Here are made-up things, facts about them, and rows of numbers that follow some of those facts. Name the thing behind each unnamed row.

Named rows:
kleklar: [-12   8   0  24  15 -12   7 -20 -10  23  17  14 -29  27  -7  -8   1 -27
   2 -13 -14  -2 -12  11  -2   5   1  37   8   6  16  -6   7  21   1]
stana: [-11   9   0  30  14 -11   7 -20  -9  17  18  17 -31  32  -5  -7   2 -23
   6 -13 -14  -4 -11  -1  -3   6   0  36   6   5  15  -5   6  31   1]
vidar: [-12   2  -2  46  -8  16  11 -25   4  28   0 -16  -3   4  -6  26  -9  30
   1   3 -13  -2  20  18  12 -17 -13  21 -37   5  12  13  -4  29  13]
meska: [-13   5  -7  31 -13   9  11 -16   5  14  -9 -11   6   2  13  18 -10  31
   4   3  -3  -5  21   0  22 -13 -10   3 -35  10   5  13  -4  53  16]
dopim: [-14   6  -3  29 -10  13  14 -16   6  22  -7 -14  -1  -3   9  20  -9  29
   1   2  -5  -2  18  10  18 -16  -8   7 -29  11   6  12  -4  42  13]
detem: [-15   4   8   7   2  -8   3   3   7   3   4  -1  17  17  21 -22   7 -30
   6 -10 -13 -10  -6  -2  15  -5  -3  40  -3  29  15  -2   9  20  -5]
susa: [-12   4 -16  11  -4  18   9  -3   2  18   3  19 -39   1  11  24 -11  21
  11  -5   8   6   2 -12   2 -13   4  -8  -5  -4  12   9  -3  54  12]
skobrel: [ 10  -4  -2  -8   0  -8  -4   3  -6 -10   0   1  -1  -7  -1  -6   1  -1
   1   3   6   4  -2  -4 -13   7   5  -9  12 -16 -16  -5  -1 -26  -5]
saskipo: [ 15   2   5 -17   6  -1  -8  12   2 -17  -3   9   6   0 -28  13   5   9
  -9   5   7   5  -7 -12  -6  13   3 -28  18 -12  -6  -5  -4 -21  -3]
digi: [ 13  -5  -3  -6  -3  -5  -7   6  -4 -20   1   8   6   1  -1   1   3   3
   5   5   9   0   0 -16 -15  10   2 -16   7 -17 -14  -5  -2 -15  -4]
drasker: [  6 -12  12   0  -9   8  -8   4   3 -14   0 -19  27 -11  -3  -6   7  -4
   2  10   0  -9   6  -1  -9   1  -8   4  -4   4 -13  -1   2 -43  -6]
kitrovis: [ 10 -12  10   2  -8  -3 -12   4   7 -15  -3 -22  43  -6  -3  -4   5   4
   0  10  -6  -6   9   3  -4  -1  -7   8 -18  -3  -8  -2  -1 -49  -4]
natom: [ 11  -7  -2 -11  -1  -8  -7   5  -3 -11   1   3   4  -7  -2  -2   0  -1
   1   4   6   3  -4  -4 -14   6   4 -11   8 -18 -12  -5  -1 -27  -3]
tralin: [ 17   6   9 -22   7   3  -6  12   3 -16  -3   7   7  -1 -35  14   5  12
 -14   6   7   5  -8 -10  -3  17   2 -30  22 -10  -5  -4  -5 -20  -2]
dretrur: [ 13  -4   5 -18   3  -3 -13   7   1  -8   0   3   7  -4 -30   9   2   4
  -9   7   3   4  -8   4  -7  10   5 -20  23 -15  -3  -2  -1 -36  -1]
fipo: [  8  -5  11  -2  -4   4  -3   6   4 -16  -2 -20  30 -10   6 -11   6   0
   0   7  -1  -6   8  -1  -9  -1  -7   7  -9   3 -17  -5   0 -37  -9]
plepam: [-20  11  10   1   4 -13   7  -1   6  18  -2 -12  15   5  23 -34   3 -33
   3 -11 -15  -7  -6   7  19  -8   6  47  21  30   5  -3  13  16  -5]
ribror: [ -7   2 -18  11  -3  14   6   2   7  19   2  22 -30   5  14  25 -12  26
  12  -6   5   9   3 -13   3 -18   6  -6 -14  -9  18   8  -6  52  10]

Facts:
bepa α vidar; bepa α tralin; bepa α kuner; bepa α plestis; bisto α plepam; bisto α podu; bote α meska; botul α satristem; botul α tazar
botul α susa; brastun α gripler; bravol α grevo; bravol α dropus; breklanin α driskun; brevur α kugo; brevur α dasek; brevur α breklanin; brevur α stifes
brife α satristem; brife α grevo; brife α klodru; brife α stostor; brodal α bupler; bruski α ribal; bupler α kladru; bupler α grorin; bupler α ribal
burur α meska; burur α femem; dasek α meska; dasek α mutrir; dasek α maflo; detem α nozu; detem α tribris; detem α femem; dopim α skeple
dopim α meska; dradrak α fepa; draplo α lazol; drasker α grafos; dretrur α mutrir; dretrur α fuskaplin; dretrur α dropus; dridedrin α nozu; driskin α kures
driskin α tronuk; driskin α gepul; driskin α goklo; driskun α stifes; dropus α meska; dropus α roneval; dudul α zeplo; dudul α futem; dumor α roneval
dumor α mutrir; fepa α meska; fipo α stavir; fipo α grinum; flivusur α grafos; flivusur α plepam; fluplir α grevo; fluplir α bupler; fogram α detem
fogram α digi; fogram α lazol; fuskaplin α skeple; fuskaplin α stana; futem α nozu; futem α tazar; futem α stasen; futem α driskun; fuzos α klodru
fuzos α saskipo; fuzos α golal; ganu α mutrir; gepul α pletrem; gepul α plaklon; gepul α grafos; goklo α stebrugro; golal α meska; golal α tukasen
grafos α roneval; grafos α mutrir; grafos α zeplo; grafos α maflo; gragepes α vidar; greflor α momel; grero α kefun; grero α stana; grero α klela
grevo α mutrir; grinum α masto; grinum α susa; grinuma α bravol; grinuma α dropus; gripler α dridedrin; gripler α grevo; gripler α dumor; gripler α pudu
gritras α skeple; gritras α stana; gritras α golal; grorin α kefun; grorin α stifes; grotok α tukasen; grupo α gragepes; grupo α keplas; kefun α mutrir
kefun α stana; keplas α satristem; keplas α tribris; kitrovis α roneval; kitrovis α stasen; kladru α meska; kladru α kugo; kleklar α stana; klela α mutrir
klerok α grero; klerok α driskun; klerok α stifes; klibal α kugo; kliflepos α meska; klodru α plege; klodru α golal; klopo α vidron; kobri α kliflepos
kobri α satristem; kobri α mutrir; kobri α dropus; kobri α stifes; kubru α lazol; kubru α gripler; kugo α tukasen; kugo α mutrir; kuner α stana
kures α nila; kures α femem; lata α kefun; lata α kliflepos; lata α natom; lazol α meska; lazol α roneval; lazol α vemabo; lazol α driskun
lebuvo α greflor; lebuvo α pleko; maflo α dropus; mapa α grevo; mapa α mutrir; masto α klela; naklel α mutrir; naklel α dropus; natom α nozu
natom α klibal; natom α kitrovis; natom α plustam; neste α tukasen; nila α driskun; nini α lazol; nini α vemabo; nozu α mutrir; nozu α dropus
pegrom α vetrik; plege α skeple; pleko α plizen; pleko α kobri; plepam α kliflepos; plepam α grevo; plera α kobri; plera α fepa; plera α dudul
plestis α tukasen; plestis α plepam; pletrem α detem; pletrem α mutrir; pletrem α grero; pleze α grevo; pleze α kitrovis; plizen α zozo; podu α mutrir
podu α tazar; pudu α meska; pudu α kladru; pudu α plege; pudu α femem; raklun α vemabo; redrer α stifes; ribror α vemabo; roneval α mutrir
saskipo α mutrir; saskipo α digi; satristem α kladru; satristem α grevo; skeflus α maflo; skeple α mutrir; skipen α skeflus; skobrel α keplas; stasen α meska
stasen α roneval; stavir α driskun; stavir α flobu; stebrugro α dumor; stifes α mutrir; stilu α stana; stodur α grafos; stostor α bote; studan α stostor
studan α susa; sugaskun α kefun; sugaskun α driskin; sugaskun α skobrel; tazar α driskun; tazupos α raklun; tegur α kefun; tegur α meska; tegur α mutrir
tegur α driskun; teklar α dasek; teklar α mutrir; tralin α mutrir; treza α plege; tribris α grorin; tribris α bote; tribris α mutrir; tribris α golal
triskal α brodal; trumur α dridedrin; trumur α vemabo; trustam α mutrir; trustam α redrer; trustam α natom; trustam α femem; tudres α plizen; tudres α momel
vetrik α zeplo; vetrik α maflo; vidar α meska; vidar α roneval; vidar α stana; vidron α mutrir; vidron α digi; vidron α dropus; vitrin α grotok
vitrin α plepam; zeplo α meska; zeplo α roneval; zeplo α bote; zozo α bote; zozo α tralin; zozo α golal; bepa δ c; bisto δ a
bote δ c; botul δ a; brastun δ a; bravol δ a; breklanin δ a; brevur δ a; brife δ a; brodal δ a; bruski δ c
bupler δ a; burur δ b; dasek δ a; detem δ c; digi δ a; dopim δ b; dradrak δ a; draplo δ a; drasker δ a
dretrur δ a; dridedrin δ b; driskin δ a; driskun δ a; dropus δ a; dudul δ a; dumor δ b; femem δ a; fepa δ c
fipo δ a; flivusur δ a; flobu δ b; fluplir δ a; fogram δ a; fuskaplin δ b; futem δ b; fuzos δ a; ganu δ a
gepul δ a; goklo δ a; golal δ a; grafos δ b; gragepes δ b; greflor δ b; grero δ c; grevo δ a; grinum δ c
grinuma δ c; gripler δ a; gritras δ a; grorin δ b; grotok δ a; grupo δ b; kefun δ a; keplas δ c; kitrovis δ a
kladru δ c; kleklar δ c; klela δ b; klerok δ c; klibal δ a; kliflepos δ a; klodru δ b; klopo δ a; kobri δ a
kubru δ b; kugo δ b; kuner δ b; kures δ c; lata δ a; lazol δ b; lebuvo δ a; maflo δ c; mapa δ b
masto δ a; meska δ b; momel δ b; mutrir δ a; naklel δ a; natom δ a; neste δ c; nila δ c; nini δ b
nozu δ c; pegrom δ c; plaklon δ a; plege δ c; pleko δ a; plepam δ c; plera δ a; plestis δ c; pletrem δ a
pleze δ c; plizen δ a; plustam δ b; podu δ a; pudu δ a; raklun δ c; redrer δ a; ribal δ a; ribror δ b
roneval δ a; saskipo δ a; satristem δ b; skeflus δ b; skeple δ c; skipen δ c; skobrel δ a; stana δ c; stasen δ a
stavir δ a; stebrugro δ b; stifes δ a; stilu δ c; stodur δ a; stostor δ a; studan δ a; sugaskun δ b; susa δ b
tazar δ a; tazupos δ a; tegur δ a; teklar δ c; tralin δ a; treza δ a; tribris δ b; triskal δ a; tronuk δ a
trumur δ a; trustam δ b; tudres δ c; tukasen δ c; vemabo δ a; vetrik δ a; vidar δ b; vidron δ a; vitrin δ b
zeplo δ b; zozo δ a; bepa Ω d; bisto Ω e; bote Ω d; botul Ω e; brastun Ω e; bravol Ω e; breklanin Ω d
brevur Ω d; brife Ω e; brodal Ω d; bruski Ω d; bupler Ω d; burur Ω d; dasek Ω d; detem Ω e; digi Ω d
dopim Ω e; dradrak Ω e; draplo Ω d; drasker Ω e; dretrur Ω d; dridedrin Ω e; driskin Ω e; driskun Ω d; dropus Ω e
dudul Ω e; dumor Ω d; femem Ω e; fepa Ω d; fipo Ω e; flivusur Ω e; flobu Ω e; fluplir Ω d; fogram Ω e
fuskaplin Ω e; futem Ω d; fuzos Ω d; ganu Ω d; gepul Ω e; goklo Ω d; golal Ω e; grafos Ω d; gragepes Ω d
greflor Ω e; grero Ω e; grevo Ω d; grinum Ω d; grinuma Ω e; gripler Ω d; gritras Ω d; grorin Ω e; grotok Ω d
grupo Ω d; kefun Ω d; keplas Ω d; kitrovis Ω e; kladru Ω e; kleklar Ω d; klela Ω d; klerok Ω d; klibal Ω d
kliflepos Ω d; klodru Ω d; klopo Ω d; kobri Ω e; kubru Ω d; kugo Ω d; kuner Ω d; kures Ω e; lata Ω d
lazol Ω d; lebuvo Ω d; maflo Ω d; mapa Ω d; masto Ω d; meska Ω e; momel Ω e; mutrir Ω d; naklel Ω e
natom Ω d; neste Ω e; nila Ω e; nini Ω e; nozu Ω d; pegrom Ω d; plaklon Ω e; plege Ω e; pleko Ω d
plepam Ω e; plera Ω d; plestis Ω d; pletrem Ω e; pleze Ω d; plizen Ω d; plustam Ω d; podu Ω d; pudu Ω d
raklun Ω d; redrer Ω e; ribal Ω d; ribror Ω d; roneval Ω e; saskipo Ω d; satristem Ω d; skeflus Ω d; skeple Ω e
skipen Ω e; skobrel Ω d; stana Ω d; stasen Ω d; stavir Ω e; stebrugro Ω d; stifes Ω d; stilu Ω e; stodur Ω d
stostor Ω d; studan Ω d; sugaskun Ω e; susa Ω d; tazar Ω e; tazupos Ω e; tegur Ω e; teklar Ω e; tralin Ω d
treza Ω d; tribris Ω d; triskal Ω d; tronuk Ω d; trumur Ω e; trustam Ω d; tudres Ω e; tukasen Ω d; vemabo Ω d
vetrik Ω d; vidar Ω e; vidron Ω d; vitrin Ω d; zeplo Ω e; zozo Ω d

Rows to name:
No name comes twice in this set of rows, the named rows included.
[ 15 -12  -7  -3  -8 -26 -15 -10  -4 -15  -7  -4  21   2 -12   1  -4   7
  -4   9   0   0   6  12  -1  14  -1 -22 -15 -24  -5   1  -4 -29   6] -> stasen
[-12  11  16  -2   9   0   2   5  12   5   0   0  15  21  -6  -7  10 -24
  -6  -7 -13  -9  -9  -4  21   2  -5  25   5  34  23   0   6  23  -3] -> teklar
[ -9 -11 -11   1  -6  23  -7  -1   5  23   5  17 -39  -1 -22  41 -11  17
   2   3   5   4  -7  12   8  -8   1 -20   1   0  33  22   0  30  17] -> grafos
[ -9  17  19   6  13   2   6   3  12   8   1   0  17  24 -17  -3  11 -17
 -11  -9 -15  -7 -11  -5  21   4  -5  26  11  34  22  -2   5  24  -3] -> skeple
[-17  10  10  16   6  -6   9  -9   2  11   5  -6   7  17  14 -21   7 -27
   2  -9 -16 -11  -3   2  13  -2  -4  45   1  28   8  -3   7  25  -3] -> plege
[-16   7  -4  14   2  29  20  -4   2  22  -2 -10 -19 -12  13  14  -5  19
  -2  -5  -2   4  11  12   8 -21  -8  10 -27  19  11   8  -5  32   2] -> grorin
[ 10 -19  -1 -12  -6  -4 -15   2  -6 -10   5   0  -2  -8 -13  -1   0 -10
   3   9   6  -2  -7   9 -15   8   2 -14   9 -17  -5   3   4 -40   0] -> vetrik
[-13   2 -11 -15  17 -15   6   1 -10   2   7  16 -27  16  16 -25   3 -37
  -3 -18  -6   3 -16  16   6   2   0   8 -13  16  28  -3   2  24  -7] -> klerok
[ 11 -10 -12 -28   8  -7  -2   9 -12 -24  -1   2  -6 -12  10 -14   3  -9
  -8  -3   8   8  -1  11 -14   6  -3 -29 -31 -12  -1  -8  -8 -35 -11] -> breklanin
[ 18   5   7 -15   5   3  -7  13   4 -20  -3  11   8   5 -31  17   7  13
 -11   5   7   4  -7 -19  -5  16   2 -34  19 -12  -6  -5  -6 -10   0] -> mutrir
[ 10  -9   2 -22   5   3   1  12  -2 -25  -3 -21  26 -15  15 -19   8  -8
  -9   0   1   1   9  12  -9  -3 -14  -7 -47   6  -3  -8  -7 -46 -17] -> tazar
[ 17  -6  -5  -1  -3  -7  -9  10   4 -25   1  14  15   7   6   3   2   9
  10   2   7   3   2 -28 -15   5   4  -9  -6 -25 -10  -9  -5 -11  -5] -> vemabo
[ 15  -4   2 -12  -1 -12 -12  -1  -2 -16  -6   1  13  -1 -29  11   1   8
 -11   9   5   1  -2   4   0  18   1 -33   8 -14  -5   1  -4 -25   5] -> dasek

The same things again, as new rows of numbers:
Some things and their rows:
pudu: [  9  19   1  -5  -3   0  13  17  -2 -13  -7   5  -8 -19 -16  -7  -6   5
  12  17   7  16  -7   4  13   2]
gripler: [  7  21   4  -3   1   1  14  16  -5  -6  -1   1  -9 -13 -18  -8   1   2
  12  19   9  12  -9  11  14   2]
dasek: [  8  23   5  -3   1  -2   8  15  -6  -5  -4   5 -11 -12 -22  -7   1   4
  11  19   4  12 -11  12  14   5]
teklar: [-36 -36  12 -19   6 -15  12 -32  20  23  10   2 -18  15  11  26 -30 -12
   0 -10  -2  -6   7  -7 -25 -13]
skeflus: [  1 -14 -37  38  -8   2 -38   9  -7   8 -26  -6  23   8   1  10  11  -2
 -40 -17  -2  -4   7   6  -2   3]
kures: [-26 -34  18 -13   5  -9  18 -36  23  23  21   6 -11  20  11  21 -21  -9
   2 -12   2 -18  10  -8 -28 -14]
golal: [ 17  15  37 -20   7 -11 -11  19  14 -19  -1   5 -10 -12   8 -17   4  10
  13   2 -16   5 -11  -6   9   6]
detem: [-29 -37  19 -14   4 -16   9 -31  22  22  16   8 -14  20   9  21 -20 -10
  -5 -12  -6 -17   8 -10 -27  -9]
dretrur: [ -5  23  -7 -11  -1   3  16   9 -15  -6  -5  -5 -11 -16 -13  -3  -8  -1
  18  22   9  22  -8   3  16   3]
stebrugro: [ -2 -11 -42  37  -5  11 -33   1 -12   9 -18 -10  24  16   5   9  17  -8
 -33 -18   3  -3   5   7  -3   2]
bupler: [ 13  22   0  -5  -3  12  20   7  -6 -22   2   8  -5 -10 -10 -12   7   6
  24  12   3   8  -2  -2  10   7]
fluplir: [  6  21  -1  -5  -3  13  22  11  -4 -20  -3   3  -6 -15 -10  -9  -3   3
  23  16  11  19  -7   2  12   1]
ganu: [  1  22   0  -1   3   7  14  13  -9  -3   1   0  -8  -9 -16  -7   1  -1
  17  18  11  18 -12  11  15   1]
kleklar: [-43 -25 -22 -16 -12  -4  29 -47 -10  18  16  13 -19  22  -8  24 -12  -8
   7  -5  -7 -16  14 -20 -17  18]
raklun: [ -7 -27   2  -6 -20 -16  31 -38   1  34  19  14  -4   9 -22  22 -16   9
 -16   2   0 -39  26  -1 -22  -1]
mapa: [-12 -15 -49  34  -4  15 -25   1  -8   1 -27 -13  26  11   8  11   6 -10
 -26 -16   9  10   6   3  -3  -4]
drasker: [  3  15  28 -23  10  -8  -6  15   4  -5   1 -10  -8 -19  10 -11 -11   0
  12  11   0  15 -11   0  13 -10]
burur: [ -2 -18 -46  33 -13   6 -29   8  -5   1 -35 -10  24   2   3  13   0  -2
 -36 -14   5   4  12   1  -2  -3]

Which thing is each row?
No name comes twice in this set of rows, the named rows included.
[ 14  19  41 -13  17 -15 -15  19   6   5   9  -4 -11  -9   1 -17   5   4
   6   6 -11   0 -17   9  13   0] -> dropus
[ 13  14  24 -18   8  12  18   4   4 -13  13 -13   6 -15  21 -14  -8   1
  26   9  15  11  -3  -3   6 -24] -> fipo
[ 15  28  15   8  10   9   8   7  -7   0  16   6  -3   5 -17 -15  23   3
  18   9   4  -1 -17  19  11  10] -> stifes
[  8 -20 -19   9 -10  -5 -35  -2  -9  16 -15 -30  35  -9  32   5  -8   1
 -43 -18   2 -11  22  -8  -2 -22] -> nini
[ 20 -13 -31  45  -4  18 -28   1   0  -3  -6   1  34  26   6  -1  33   1
 -28 -26   0 -19   8   9 -12   5] -> susa
[-41 -31   6 -26   5  -7  10 -47   2  21  24   3 -18  24  16  18 -15 -15
   5 -15 -13 -16   8 -17 -21   2] -> grero
[ 26  27  18  12   8  11  12   9  -9   0  22   7   0   9 -16 -18  27   2
  17  10   8  -8 -15  19  10   4] -> driskun
[-11 -15 -51  32 -10  16 -22   1  -8   1 -30 -14  27   4   9  16   0  -9
 -29 -13  13  11   9   1  -4  -9] -> trustam
[-18 -30   0   3 -10 -16  17 -25  17  16   6  28 -18  21 -23  24 -11  -1
 -13  -4  -9 -22  10   1 -23  13] -> fepa
[ -5  16  17 -25  10  -1   5  10   0  -8   3 -16  -7 -21  15 -10 -17  -4
  19  12   7  21  -7  -7  13 -15] -> tegur
[ 14 -15 -40  28 -23   1 -20  -2 -20  17 -19 -18  38  -6   2   9   2   8
 -45  -9   8 -19  28   2  -1  -8] -> ribror
[ 17  26  16   8   8   5   2  12  -1   0  10  12 -10   6 -19 -14  23   2
  14  10  -1   1 -20  17  11  14] -> grevo
[ -2 -17 -45  34  -7  11 -28   4  -8  -5 -28  -7  25   9   7   9  12  -3
 -30 -19   0   2   7   0  -4   5] -> tribris
[ 17  17  30 -14  13   9  14   3   1  -6  20 -13   5 -11  18 -17   0   3
  22   7  11   7  -5   2   6 -19] -> stavir

